Below are the code and all the weights of a small trained network. Each question names an input and a target symbol and asks about switching units off, where a switched-off unit gives its printed mean instead of its output.

import numpy as np


def w(rows, s, z=0):
    codes = np.array(rows[::2]) - 128.0
    scale = np.full(codes.shape[1], s)
    scale[-1] = z or s
    return codes * scale


def norm(h):
    return h / np.sqrt((h * h).mean(-1, keepdims=True) + 1e-5)


def softmax(a):
    e = np.exp(a - a.max(-1, keepdims=True))
    return e / e.sum(-1, keepdims=True)


def log_softmax(a):
    a = a - a.max(-1, keepdims=True)
    return a - np.log(np.exp(a).sum(-1, keepdims=True))


def net(x, mask):
    ids = ['ΞΩαβεηθτ'.index(c) for c in x.split()]
    T = len(ids)
    res = E[ids] + P[:T]
    u = 0
    for l in range(2):
        r = norm(res)
        for j in range(3):
            rows = slice(2 * j, 2 * j + 2)
            q, k, v = (r @ M[l][rows].T for M in (Q, K, V))
            z = softmax(np.where(np.tri(T) > 0, q @ k.T / 2**0.5, -1e9)) @ v
            o = O[l][rows]
            res = res + np.where(mask[u + j], z, o[:, -1]) @ o[:, :-1]
        u += 3
    return log_softmax(norm(res)[-1] @ U[:, :-1].T + U[:, -1])


Q, K, V, O = {}, {}, {}, {}
E = w([
[201,143,114,131,112,66,118,74,146,147,138,161],'Ξ',
[138,121,146,128,136,45,165,145,168,152,109,99],'Ω',
[128,145,138,189,178,121,195,139,130,103,253,112],'α',
[113,153,128,163,134,103,98,95,165,132,113,106],'β',
[152,120,128,129,106,162,169,121,134,47,105,132],'ε',
[77,150,174,104,63,140,121,120,112,89,129,134],'η',
[67,92,118,111,118,114,85,122,236,142,159,122],'θ',
[118,138,174,166,134,146,139,77,139,147,145,141],'τ',
],0.036)
P = w([
[138,253,174,9,66,87,239,60,250,190,237,69],'0',
[142,160,218,88,78,73,161,108,198,103,135,93],'1',
[124,168,151,114,99,87,166,125,216,129,172,108],'2',
[138,188,192,98,112,117,130,63,151,84,120,47],'3',
[117,81,116,114,85,124,156,110,161,99,139,75],'4',
[109,103,106,151,119,116,155,124,185,123,164,118],'5',
[104,153,127,146,161,141,150,117,124,131,158,119],'6',
[96,94,93,139,123,117,160,147,133,91,126,122],'7',
[138,133,102,145,158,145,143,119,150,132,199,152],'8',
[154,100,77,153,153,125,110,93,160,119,84,88],'9',
[110,112,125,97,96,145,127,127,124,105,63,83],'10',
[145,123,140,133,184,117,87,76,121,136,183,104],'11',
[100,149,105,136,127,123,171,131,79,137,165,111],'12',
[138,129,102,126,134,109,172,148,135,159,169,134],'13',
],0.013)
Q[0] = w([
[68,147,114,65,53,57,1,98,162,148,124,119],'0.h1',
[149,112,92,126,191,90,178,247,72,159,86,69],'0.h1',
[161,153,141,206,178,108,56,42,136,183,137,133],'0.h2',
[78,194,157,174,131,224,122,116,58,54,215,151],'0.h2',
[78,127,107,87,74,139,110,172,87,97,29,126],'0.h3',
[159,144,118,50,67,221,165,201,86,28,88,119],'0.h3',
],0.067)
K[0] = w([
[81,165,164,63,56,89,34,87,155,100,39,103],'0.h1',
[164,156,100,65,167,47,196,195,180,218,187,138],'0.h1',
[39,171,165,222,180,169,86,59,133,196,105,95],'0.h2',
[210,221,161,172,150,108,217,132,11,90,165,137],'0.h2',
[35,171,245,50,91,225,120,123,143,149,93,92],'0.h3',
[2,112,173,92,98,180,177,242,92,63,138,96],'0.h3',
],0.059)
V[0] = w([
[106,135,155,100,80,96,118,90,143,167,98,185],'0.h1',
[143,104,130,148,136,209,157,63,137,140,123,189],'0.h1',
[138,124,74,59,173,160,3,221,105,161,105,135],'0.h2',
[74,121,118,187,137,146,93,106,132,181,86,133],'0.h2',
[222,159,21,96,80,89,63,102,60,108,114,204],'0.h3',
[78,121,133,102,97,143,60,169,40,162,84,168],'0.h3',
],0.046)
O[0] = w([
[103,94,191,71,71,112,90,76,122,162,115,192,141],'0.h1',
[177,160,60,101,61,163,161,70,174,206,102,163,111],'0.h1',
[67,42,93,108,160,175,112,253,211,113,148,136,1],'0.h2',
[65,210,141,168,195,123,143,142,125,193,97,125,118],'0.h2',
[24,111,134,110,222,122,197,165,44,31,144,245,163],'0.h3',
[77,98,95,137,70,176,140,209,44,184,118,213,34],'0.h3',
],0.015,0.086)
Q[1] = w([
[120,165,125,132,172,148,129,126,96,161,125,117],'1.h1',
[77,41,35,137,108,204,133,251,115,213,105,143],'1.h1',
[136,164,151,132,124,98,183,28,73,56,163,185],'1.h2',
[87,78,61,152,144,183,131,254,106,204,95,138],'1.h2',
[142,119,76,150,77,174,107,147,134,206,115,128],'1.h3',
[62,73,162,129,191,107,115,217,126,74,148,171],'1.h3',
],0.069)
K[1] = w([
[100,159,132,152,138,132,123,116,133,145,101,133],'1.h1',
[216,185,119,120,56,128,158,36,72,155,115,166],'1.h1',
[50,45,109,109,142,139,144,163,115,73,184,218],'1.h2',
[165,160,141,120,138,102,91,106,180,165,126,65],'1.h2',
[99,91,187,115,169,95,86,173,168,60,133,77],'1.h3',
[201,51,92,107,2,172,115,136,101,105,133,128],'1.h3',
],0.064)
V[1] = w([
[77,39,144,154,177,117,130,207,176,97,114,31],'1.h1',
[86,135,80,109,105,165,68,72,192,125,250,168],'1.h1',
[37,138,146,105,154,140,130,114,255,128,247,160],'1.h2',
[123,166,121,62,52,165,62,138,181,96,112,27],'1.h2',
[64,188,131,203,156,132,110,75,93,165,83,146],'1.h3',
[124,117,103,148,36,158,101,164,65,136,154,153],'1.h3',
],0.054)
O[1] = w([
[180,221,164,95,96,79,142,59,135,58,136,177,139],'1.h1',
[73,63,127,96,96,239,72,104,241,109,139,141,74],'1.h1',
[108,72,106,130,169,112,6,79,110,186,112,24,104],'1.h2',
[54,48,115,115,199,155,117,187,79,153,115,206,27],'1.h2',
[77,224,95,89,140,181,145,104,109,187,108,123,221],'1.h3',
[165,102,199,140,136,120,134,29,104,148,123,69,2],'1.h3',
],0.023,0.042)
U = w([
[95,106,107,89,142,123,115,101,182,141,206,157,203],'Ξ',
[84,117,182,131,65,120,137,144,90,135,153,131,225],'Ω',
[162,105,90,130,141,156,153,130,113,70,8,124,201],'α',
[157,149,154,125,156,67,128,169,117,138,92,138,2],'β',
[169,151,108,177,148,133,142,150,146,128,176,88,62],'ε',
[131,141,171,153,93,117,145,97,128,201,132,128,93],'η',
[93,122,100,141,121,111,75,103,135,109,137,103,117],'θ',
[85,169,120,125,155,140,119,114,105,159,91,122,176],'τ',
],0.013,0.0033)

Each question gives the input, a string of symbols that net reads in full, and the target symbol t.
The units are the heads (2 rows each of Q, K, V and O). Each row of codes is followed by its name. A weight is (code - 128) times the scale printed after its matrix; where a second scale follows, it is the last column's (O and U).
mask holds one flag per head, layer by layer. A switched-off head (its flag False) gives its mean, the last column of its rows in O, instead of its output. The means were averaged over made-up inputs and are rounded, as every weight is.
A unit's drop is (log p(t) with every unit on - log p(t) with that unit switched off) / (log p(t) with every unit on - log p(t) with every unit switched off).
The circuit of an input: a set's keep is (log p(t) with only the set's units on - log p(t) with every unit switched off) / (log p(t) with every unit on - log p(t) with every unit switched off). Starting from all 6 units, units are removed one at a time, each time the one whose removal leaves the highest keep (on an exact tie, the one counted first), for as long as the keep stays at least 0.8.
circuit, biggest first: the units of the circuit, biggest drop first
unit that matters most: the unit with the biggest drop
which heads matter: for each layer, one digit per head in row order, 1 if its drop is at least 0.15 and else 0, layers parted by /
drop when u is switched off: that unit's drop, to one decimal
input η β ε θ, target Ξ: circuit, biggest first	(1.h1, 0.h2)
input τ θ Ω Ξ τ Ξ η θ ε Ω, target θ: circuit, biggest first	(1.h2, 0.h2)
input Ω ε Ξ α ε, target ε: circuit, biggest first	(0.h3, 0.h1)
input Ω ε Ξ Ω β τ η Ω η ε, target η: which heads matter	101 / 000
input α Ω θ ε, target α: circuit, biggest first	(0.h3, 1.h2, 0.h2, 0.h1)
input η τ α θ Ω Ξ, target θ: circuit, biggest first	(1.h2, 0.h2)
input Ω ε Ξ Ω τ Ξ β, target τ: unit that matters most	0.h1
input Ξ ε β τ, target τ: circuit, biggest first	(1.h3, 1.h1)
input β ε ε ε β Ξ, target ε: which heads matter	101 / 111
input Ω Ξ η Ξ θ Ξ α, target θ: circuit, biggest first	(0.h2, 1.h2)
input τ β Ω, target β: which heads matter	101 / 010
input θ α Ξ, target θ: circuit, biggest first	(1.h2, 0.h2, 0.h1)
input Ω β Ω β Ω ε, target α: which heads matter	001 / 010
input θ β τ Ω α Ω Ω θ τ ε τ η, target Ω: circuit, biggest first	(0.h3, 1.h2)
input Ξ τ β, target τ: circuit, biggest first	(1.h3, 0.h2)
input Ξ θ ε Ξ Ω α τ ε η θ, target θ: circuit, biggest first	(0.h3, 0.h2, 1.h2)
input Ω β τ, target η: which heads matter	111 / 000
input α θ β Ξ θ, target θ: which heads matter	010 / 010
input Ξ η Ω α ε, target ε: circuit, biggest first	(0.h1)
input ε Ξ ε τ, target τ: which heads matter	000 / 101
input ε ε ε θ, target Ξ: unit that matters most	1.h1
input ε Ω Ω ε Ξ, target ε: circuit, biggest first	(1.h2, 0.h3, 1.h1, 0.h1)
input β Ξ θ η ε θ θ θ β, target θ: drop when 0.h1 is switched off	0.1
input β ε Ω Ξ Ω β Ω β β θ β, target θ: drop when 1.h2 is switched off	1.0
input Ω Ξ η, target η: drop when 0.h3 is switched off	1.8
